Below is a small trained network, with its code and all its weights. Each question gives an input and a target symbol and asks what happens when units are switched off, that is, made to give their printed mean instead of their output.

import numpy as np


def w(rows, s, z=0):
    codes = np.array(rows[::2]) - 128.0
    scale = np.full(codes.shape[1], s)
    scale[-1] = z or s
    return codes * scale


def softmax(a):
    e = np.exp(a - a.max(-1, keepdims=True))
    return e / e.sum(-1, keepdims=True)


def log_softmax(a):
    a = a - a.max(-1, keepdims=True)
    return a - np.log(np.exp(a).sum(-1, keepdims=True))


def net(x, mask):
    ids = ['Λγδεζσ'.index(c) for c in x.split()]
    T = len(ids)
    res = E[ids] + P[:T]
    u = 0
    for l in range(3):
        r = res
        for j in range(2):
            rows = slice(4 * j, 4 * j + 4)
            q, k, v = (r @ M[l][rows].T for M in (Q, K, V))
            z = softmax(np.where(np.tri(T) > 0, q @ k.T / 4**0.5, -1e9)) @ v
            o = O[l][rows]
            res = res + np.where(mask[u + j], z, o[:, -1]) @ o[:, :-1]
        u += 2
    return log_softmax(res[-1] @ U[:, :-1].T + U[:, -1])


Q, K, V, O = {}, {}, {}, {}
E = w([
[182,97,104,89,94,63,129,86,46,111,141],'Λ',
[105,105,82,110,119,76,39,146,116,231,142],'γ',
[152,58,117,210,147,24,144,132,129,131,87],'δ',
[20,71,152,74,6,134,65,89,117,112,165],'ε',
[141,28,103,194,76,203,71,126,92,157,135],'ζ',
[90,214,129,147,239,129,106,100,12,80,21],'σ',
],0.012)
P = w([
[135,136,201,132,138,141,163,88,185,164,136],'0',
[154,167,89,96,76,167,92,187,176,32,75],'1',
[173,108,44,127,91,106,72,154,138,83,124],'2',
[105,53,128,132,110,90,131,219,45,137,202],'3',
[39,119,122,90,137,101,145,91,140,203,154],'4',
[204,149,124,142,147,115,47,28,213,160,134],'5',
[149,166,216,153,11,101,109,69,138,45,83],'6',
[79,68,120,141,74,36,203,88,56,94,68],'7',
],0.013)
Q[0] = w([
[148,145,95,80,136,138,168,150,133,128,104],'0.h0',
[145,115,113,131,106,111,128,79,85,162,115],'0.h0',
[128,111,98,152,119,150,174,110,137,120,92],'0.h0',
[132,138,105,95,163,149,160,129,147,118,135],'0.h0',
[97,156,101,141,160,141,114,142,65,93,92],'0.h1',
[180,115,196,142,78,112,105,81,161,123,112],'0.h1',
[134,200,245,159,183,163,140,108,136,144,147],'0.h1',
[106,161,191,105,190,180,190,147,112,103,94],'0.h1',
],0.012)
K[0] = w([
[171,120,94,79,123,128,175,151,112,111,81],'0.h0',
[151,148,102,122,166,110,103,82,96,182,115],'0.h0',
[191,126,116,146,170,164,121,133,150,162,110],'0.h0',
[133,161,101,104,106,168,222,150,142,122,137],'0.h0',
[105,120,41,111,126,103,88,204,137,65,92],'0.h1',
[91,110,134,112,132,130,187,116,107,185,162],'0.h1',
[50,179,77,160,159,146,147,188,2,80,87],'0.h1',
[108,167,33,149,155,167,83,166,52,69,70],'0.h1',
],0.01)
V[0] = w([
[154,169,131,102,206,175,116,75,104,149,108],'0.h0',
[109,87,168,71,71,124,119,84,152,92,96],'0.h0',
[81,135,88,138,109,88,47,155,186,175,127],'0.h0',
[217,88,94,91,117,145,135,116,134,157,116],'0.h0',
[95,160,162,119,224,177,138,74,82,155,114],'0.h1',
[137,204,253,162,160,137,116,118,188,114,200],'0.h1',
[115,146,152,166,137,101,77,153,106,140,150],'0.h1',
[177,63,131,79,114,130,151,113,202,162,142],'0.h1',
],0.0064)
O[0] = w([
[70,221,32,123,64,167,29,145,213,221,156,87],'0.h0',
[159,175,174,138,148,113,181,85,152,91,162,174],'0.h0',
[152,69,87,23,218,189,153,81,88,123,134,215],'0.h0',
[161,163,204,105,119,117,131,117,64,198,197,217],'0.h0',
[3,110,11,160,21,100,109,146,83,191,162,115],'0.h1',
[147,81,50,97,166,138,157,35,109,60,125,157],'0.h1',
[150,103,141,70,140,145,154,119,160,110,111,138],'0.h1',
[173,165,124,143,166,100,59,107,103,104,202,253],'0.h1',
],0.0059,0.0043)
Q[1] = w([
[165,151,53,131,121,94,71,219,229,116,89],'1.h0',
[131,177,31,123,138,169,168,255,246,38,111],'1.h0',
[145,61,236,165,180,103,158,113,154,158,250],'1.h0',
[84,179,40,115,95,138,179,212,181,43,79],'1.h0',
[52,136,8,91,153,182,185,243,79,65,88],'1.h1',
[148,180,157,142,18,124,128,126,119,114,25],'1.h1',
[102,159,41,165,111,136,117,54,120,123,4],'1.h1',
[69,73,90,116,99,129,201,35,91,182,100],'1.h1',
],0.0083)
K[1] = w([
[180,120,84,125,168,115,82,135,155,117,204],'1.h0',
[162,70,50,104,96,62,93,128,167,102,169],'1.h0',
[79,172,63,91,159,142,119,254,82,99,77],'1.h0',
[180,65,59,124,46,114,136,107,194,108,184],'1.h0',
[165,101,43,93,50,119,103,184,180,87,125],'1.h1',
[96,142,144,79,92,146,148,84,197,161,166],'1.h1',
[210,95,159,152,176,145,111,61,195,162,160],'1.h1',
[170,166,101,146,182,125,37,85,175,153,106],'1.h1',
],0.0099)
V[1] = w([
[88,174,141,134,173,126,52,222,122,52,144],'1.h0',
[76,11,196,131,33,72,230,158,124,255,150],'1.h0',
[47,116,151,133,228,134,133,84,76,124,81],'1.h0',
[198,202,154,141,187,168,144,171,229,86,173],'1.h0',
[154,123,199,168,109,176,77,131,159,119,140],'1.h1',
[93,40,116,71,171,48,113,66,171,165,118],'1.h1',
[151,173,139,163,170,168,115,173,51,52,148],'1.h1',
[205,11,24,133,73,112,148,81,159,100,195],'1.h1',
],0.0047)
O[1] = w([
[156,158,75,100,73,132,217,196,138,105,49,90],'1.h0',
[141,125,207,166,178,74,83,126,157,147,226,139],'1.h0',
[56,88,71,56,29,84,131,180,174,98,137,152],'1.h0',
[161,157,111,75,143,164,162,119,125,127,87,75],'1.h0',
[124,132,139,140,98,97,119,203,215,221,110,167],'1.h1',
[103,149,65,134,173,50,50,214,216,166,140,174],'1.h1',
[158,129,110,178,143,170,98,119,59,127,33,128],'1.h1',
[146,101,83,134,3,110,32,244,217,74,246,254],'1.h1',
],0.0058)
Q[2] = w([
[136,109,186,156,185,80,9,47,165,125,208],'2.h0',
[202,137,198,164,97,110,73,107,120,59,110],'2.h0',
[171,194,92,90,83,174,102,33,252,155,37],'2.h0',
[60,90,116,138,64,60,51,109,69,119,69],'2.h0',
[63,99,104,159,78,108,122,130,97,145,70],'2.h1',
[60,202,124,147,152,125,121,133,120,114,90],'2.h1',
[75,116,160,215,127,97,148,128,135,131,186],'2.h1',
[160,132,152,147,76,87,70,68,132,124,162],'2.h1',
],0.011)
K[2] = w([
[161,122,253,119,154,131,163,175,125,182,146],'2.h0',
[71,117,156,97,107,137,180,163,142,168,131],'2.h0',
[87,72,81,157,130,92,160,133,47,144,173],'2.h0',
[106,130,125,164,133,111,141,30,180,189,162],'2.h0',
[143,124,88,101,136,94,110,98,160,148,116],'2.h1',
[82,159,126,156,160,94,75,138,129,109,93],'2.h1',
[140,169,136,145,140,141,109,96,148,129,130],'2.h1',
[125,120,164,131,160,118,183,64,145,211,145],'2.h1',
],0.015)
V[2] = w([
[116,63,78,197,178,245,122,160,163,215,131],'2.h0',
[139,230,97,11,120,153,61,130,38,224,179],'2.h0',
[105,57,217,105,71,254,84,124,111,75,156],'2.h0',
[231,141,91,177,123,98,143,207,66,127,164],'2.h0',
[114,184,139,156,120,139,82,86,114,100,113],'2.h1',
[182,140,149,137,67,149,125,96,125,147,144],'2.h1',
[129,133,185,122,132,154,147,187,147,84,136],'2.h1',
[96,68,104,17,198,126,65,186,117,134,133],'2.h1',
],0.0085)
O[2] = w([
[182,139,254,6,143,216,193,188,130,171,135,255],'2.h0',
[138,234,106,180,181,196,142,179,42,122,215,73],'2.h0',
[227,158,30,142,76,111,227,140,155,135,149,254],'2.h0',
[131,208,191,85,59,53,52,199,116,77,157,123],'2.h0',
[137,136,88,91,93,106,152,94,143,219,163,106],'2.h1',
[71,225,143,134,169,77,139,100,103,210,74,224],'2.h1',
[81,99,52,177,111,97,138,147,148,93,95,85],'2.h1',
[138,77,136,128,236,160,141,130,199,88,160,131],'2.h1',
],0.0081,0.0063)
U = w([
[103,200,87,172,100,94,69,132,88,195,137,177],'Λ',
[126,147,129,121,174,147,106,149,137,150,184,103],'γ',
[140,75,152,89,117,91,47,138,132,184,69,47],'δ',
[137,112,58,151,113,109,155,102,168,181,144,6],'ε',
[183,146,122,69,66,113,144,191,164,253,139,226],'ζ',
[129,123,123,101,172,140,127,76,65,232,52,140],'σ',
],0.0037,0.0025)

Each question gives the input, a string of symbols that net reads in full, and the target symbol t.
The units are the heads (4 rows each of Q, K, V and O). Each row of codes is followed by its name. A weight is (code - 128) times the scale printed after its matrix; where a second scale follows, it is the last column's (O and U).
mask holds one flag per head, layer by layer. A switched-off head (its flag False) gives its mean, the last column of its rows in O, instead of its output. The means were averaged over made-up inputs and are rounded, as every weight is.
A unit's drop is (log p(t) with every unit on - log p(t) with that unit switched off) / (log p(t) with every unit on - log p(t) with every unit switched off).
The circuit of an input: a set's keep is (log p(t) with only the set's units on - log p(t) with every unit switched off) / (log p(t) with every unit on - log p(t) with every unit switched off). Starting from all 6 units, units are removed one at a time, each time the one whose removal leaves the highest keep (on an exact tie, the one counted first), for as long as the keep stays at least 0.8.
circuit, biggest first: the units of the circuit, biggest drop first
most important unit: the unit with the biggest drop
which heads matter: for each layer, one digit per head in row order, 1 if its drop is at least 0.15 and else 0, layers parted by /
drop when u is switched off: that unit's drop, to one decimal
input δ ε ζ δ, target δ: most important unit : 2.h0
input σ ζ δ Λ Λ, target δ: circuit, biggest first : (2.h0, 1.h0)
input ζ Λ ζ Λ δ Λ σ ζ, target Λ: circuit, biggest first : (1.h0, 2.h0)
input σ ζ σ, target σ: circuit, biggest first : (2.h0, 1.h1, 0.h1)
input Λ ζ ζ ε ζ γ Λ ε, target Λ: circuit, biggest first : (2.h0, 0.h0, 1.h0)
input ζ Λ σ δ γ, target σ: circuit, biggest first : (1.h1, 0.h1)
input δ Λ Λ ζ σ, target Λ: circuit, biggest first : (0.h1, 2.h0, 1.h0)
input σ ε Λ, target σ: circuit, biggest first : (0.h0, 1.h0, 2.h0, 1.h1)
input δ Λ ζ ζ ζ ζ δ δ, target δ: circuit, biggest first : (2.h0, 1.h0)
input δ Λ ζ ζ ζ Λ γ, target δ: which heads matter : 00 / 00 / 10
input ζ Λ σ Λ δ γ, target Λ: which heads matter : 00 / 10 / 10
input σ ζ ε, target σ: which heads matter : 11 / 11 / 10
input ζ δ γ Λ γ γ δ σ, target γ: circuit, biggest first : (2.h0, 2.h1, 0.h0)
input Λ ζ ζ ζ σ, target ζ: circuit, biggest first : (1.h0, 0.h1, 2.h0)
input δ ζ ζ, target δ: circuit, biggest first : (2.h0)
input Λ δ ζ ζ δ σ, target ζ: circuit, biggest first : (0.h1, 2.h0)
input σ ε ζ σ δ, target σ: which heads matter : 01 / 11 / 10
input ε γ γ, target ε: which heads matter : 00 / 00 / 10
input ε ε δ ζ Λ, target ε: which heads matter : 00 / 00 / 10
input Λ γ ε σ, target γ: most important unit : 2.h1
input ε δ ζ Λ Λ ζ, target ε: which heads matter : 00 / 11 / 10
input γ ζ ε σ Λ ζ, target σ: which heads matter : 01 / 01 / 00
input Λ ε δ ζ ζ σ ζ ε, target σ: which heads matter : 11 / 01 / 10
input ζ σ δ γ γ, target δ: which heads matter : 01 / 10 / 10
input ζ σ ζ δ, target σ: which heads matter : 10 / 01 / 00
input γ γ Λ ζ ζ ε Λ δ, target γ: drop when 2.h1 is switched off : 0.3
